Here is a tiny trained network, its code and every weight. The questions are about switching its units off for an input and a target symbol, where a switched-off unit gives its printed mean instead of its output.

import numpy as np


def w(rows, s, z=0):
    codes = np.array(rows[::2]) - 128.0
    scale = np.full(codes.shape[1], s)
    scale[-1] = z or s
    return codes * scale


def norm(h):
    return h / np.sqrt((h * h).mean(-1, keepdims=True) + 1e-5)


def f(y):
    return np.maximum(y, 0)


def softmax(a):
    e = np.exp(a - a.max(-1, keepdims=True))
    return e / e.sum(-1, keepdims=True)


def log_softmax(a):
    a = a - a.max(-1, keepdims=True)
    return a - np.log(np.exp(a).sum(-1, keepdims=True))


def net(x, mask):
    ids = ['αγδηθλμξπστφψω'.index(c) for c in x.split()]
    T = len(ids)
    res = E[ids] + P[:T]
    u = 0
    for l in range(2):
        q, k, v = (norm(res) @ M[l].T for M in (Q, K, V))
        z = softmax(np.where(np.tri(T) > 0, q @ k.T / 2**0.5, -1e9)) @ v
        res = res + np.where(mask[u], z, O[l][:, -1]) @ O[l][:, :-1]
        u += 1
        y = f(norm(res) @ A[l][:, :-1].T + A[l][:, -1])
        res = res + np.where(mask[u : u + 8], y, B[l][:, -1]) @ B[l][:, :-1]
        u += 8
    return log_softmax(norm(res)[-1] @ U[:, :-1].T + U[:, -1])


Q, K, V, O, A, B = {}, {}, {}, {}, {}, {}
E = w([
[151,137,145,89,124,123],'α',
[55,91,134,126,178,57],'γ',
[159,121,152,125,156,140],'δ',
[176,168,143,138,112,123],'η',
[171,158,138,157,127,140],'θ',
[131,120,149,139,98,126],'λ',
[90,150,64,197,106,145],'μ',
[125,117,165,93,101,142],'ξ',
[94,157,245,127,159,88],'π',
[143,169,130,114,90,134],'σ',
[129,166,115,177,180,227],'τ',
[172,148,137,150,149,120],'φ',
[149,110,154,133,137,149],'ψ',
[187,128,125,141,162,110],'ω',
],0.013)
P = w([
[120,35,173,78,110,136],'0',
[205,3,157,49,107,147],'1',
[192,31,168,69,103,115],'2',
[196,48,171,68,110,104],'3',
[177,41,186,66,131,92],'4',
[146,62,197,65,137,72],'5',
],0.0022)
Q[0] = w([
[91,116,3,143,134,194],'0.h1',
[162,193,189,181,125,88],'0.h1',
],0.0062)
K[0] = w([
[253,74,4,126,93,207],'0.h1',
[121,241,217,233,172,24],'0.h1',
],0.0039)
V[0] = w([
[51,213,166,215,149,2],'0.h1',
[183,176,80,161,97,136],'0.h1',
],0.005)
O[0] = w([
[186,1,94,80,119,223,2],'0.h1',
[43,168,119,111,182,197,97],'0.h1',
],0.0068,0.0031)
A[0] = w([
[97,172,220,123,131,199,101],'0.n1',
[216,69,54,94,10,183,128],'0.n2',
[120,203,132,146,81,137,114],'0.n3',
[175,145,204,79,97,201,252],'0.n4',
[253,97,86,200,221,129,196],'0.n5',
[71,221,124,201,127,132,147],'0.n6',
[178,214,98,104,96,110,78],'0.n7',
[81,82,175,52,135,146,57],'0.n8',
],0.0041,0.0027)
B[0] = w([
[121,167,122,178,134,30,179],'0.n1',
[49,98,243,114,253,51,160],'0.n2',
[143,67,123,135,140,124,181],'0.n3',
[115,66,190,185,43,93,253],'0.n4',
[10,131,157,54,57,95,198],'0.n5',
[107,31,158,55,178,155,203],'0.n6',
[90,32,170,80,146,137,172],'0.n7',
[74,87,162,124,110,226,139],'0.n8',
],0.0046,0.0049)
Q[1] = w([
[179,193,1,120,109,235],'1.h1',
[60,115,118,70,214,41],'1.h1',
],0.004)
K[1] = w([
[255,112,202,27,148,124],'1.h1',
[59,84,150,198,108,174],'1.h1',
],0.0053)
V[1] = w([
[150,101,37,174,236,208],'1.h1',
[175,229,226,220,79,254],'1.h1',
],0.0034)
O[1] = w([
[63,138,215,225,47,108,2],'1.h1',
[182,205,243,1,170,172,126],'1.h1',
],0.0067,0.0059)
A[1] = w([
[115,86,114,134,139,104,128],'1.n1',
[49,205,109,177,161,154,184],'1.n2',
[121,185,170,135,43,106,144],'1.n3',
[176,158,162,98,125,93,130],'1.n4',
[133,169,80,92,44,111,2],'1.n5',
[174,134,123,66,171,136,100],'1.n6',
[38,122,70,135,109,145,117],'1.n7',
[106,111,129,215,2,84,127],'1.n8',
],0.0074,0.0064)
B[1] = w([
[85,113,156,110,152,137,168],'1.n1',
[134,180,208,78,49,88,158],'1.n2',
[84,201,133,61,138,174,166],'1.n3',
[123,128,127,200,106,175,254],'1.n4',
[44,238,200,72,210,3,128],'1.n5',
[95,152,73,197,104,165,240],'1.n6',
[163,166,173,245,107,149,144],'1.n7',
[110,168,74,225,125,160,169],'1.n8',
],0.0061,0.0054)
U = w([
[83,97,146,121,187,255,226],'α',
[183,6,233,79,144,122,15],'γ',
[167,181,165,170,203,60,126],'δ',
[155,40,72,209,12,91,64],'η',
[226,170,97,88,118,37,246],'θ',
[33,117,65,77,182,171,100],'λ',
[211,135,191,219,210,64,9],'μ',
[71,105,48,61,69,183,159],'ξ',
[255,102,115,143,85,221,169],'π',
[144,181,176,41,33,85,89],'σ',
[120,154,68,119,140,45,160],'τ',
[5,170,117,236,16,143,4],'φ',
[66,174,245,78,195,184,51],'ψ',
[40,31,118,154,126,35,166],'ω',
],0.0056,0.0026)

Each question gives the input, a string of symbols that net reads in full, and the target symbol t.
The units are the heads (2 rows each of Q, K, V and O) and the neurons (one row each of A and B). Each row of codes is followed by its name. A weight is (code - 128) times the scale printed after its matrix; where a second scale follows, it is the last column's (O, A, B and U).
mask holds one flag per unit, layer by layer, with each layer's heads first. A switched-off unit (its flag False) gives its mean, the last column of its rows in O or B, instead of its output. The means were averaged over made-up inputs and are rounded, as every weight is.
A unit's drop is (log p(t) with every unit on - log p(t) with that unit switched off) / (log p(t) with every unit on - log p(t) with every unit switched off).
The circuit of an input: a set's keep is (log p(t) with only the set's units on - log p(t) with every unit switched off) / (log p(t) with every unit on - log p(t) with every unit switched off). Starting from the 12 units with the biggest drops (on a tie, the unit counted first), units are removed one at a time, each time the one whose removal leaves the highest keep (on an exact tie, the one counted first), for as long as the keep stays at least 0.8.
units of the circuit, in order: the units of the circuit, biggest drop first
k most important neurons: the k neurons with the biggest drops, biggest first
top k neurons in layer l: the k neurons of layer l with the biggest drops, biggest first
drop when u is switched off: that unit's drop, to one decimal
input μ λ σ, target φ: most important neuron -> 1.n8
input η μ π η η τ, target ψ: units of the circuit, in order -> 1.n2; 1.n4
input α η α η θ, target α: units of the circuit, in order -> 0.h1; 0.n6
input ξ π λ, target γ: units of the circuit, in order -> 0.h1; 0.n2
input ψ η γ θ, target ω: 2 most important neurons -> 0.n2; 0.n5
input λ φ θ η τ θ, target ψ: units of the circuit, in order -> 1.h1; 0.h1
input ψ λ η η, target π: top 2 neurons in layer 0 -> 0.n2; 0.n7
input ψ α ξ μ α ψ, target φ: top 2 neurons in layer 1 -> 1.n8; 1.n3
input μ ω η η η ω, target φ: units of the circuit, in order -> 1.h1; 0.n5; 0.n6
input γ ψ ψ θ σ, target ω: units of the circuit, in order -> 0.n2; 1.h1; 0.h1
input ψ μ ξ δ, target φ: units of the circuit, in order -> 1.h1; 0.n6
input ξ ξ μ σ η α, target φ: top 2 neurons in layer 0 -> 0.n6; 0.n4
input η φ θ π φ, target γ: 2 most important neurons -> 0.n2; 0.n5
input η ξ η η τ η, target ψ: units of the circuit, in order -> 0.h1
input μ π ξ μ α ξ, target φ: 3 most important neurons -> 1.n8; 0.n6; 0.n4
input λ η α μ δ θ, target φ: 2 most important neurons -> 1.n8; 0.n6
input γ η ψ ω, target ω: 2 most important neurons -> 0.n5; 0.n2
input η η η λ θ, target α: top 2 neurons in layer 0 -> 0.n6; 0.n5
input γ δ γ η ψ, target ω: drop when 1.h1 is switched off -> 0.7
input τ η λ θ ψ, target ψ: most important neuron -> 1.n3
input ξ ψ α, target θ: drop when 0.h1 is switched off -> 0.9
input σ μ η, target φ: drop when 1.n6 is switched off -> 0.0
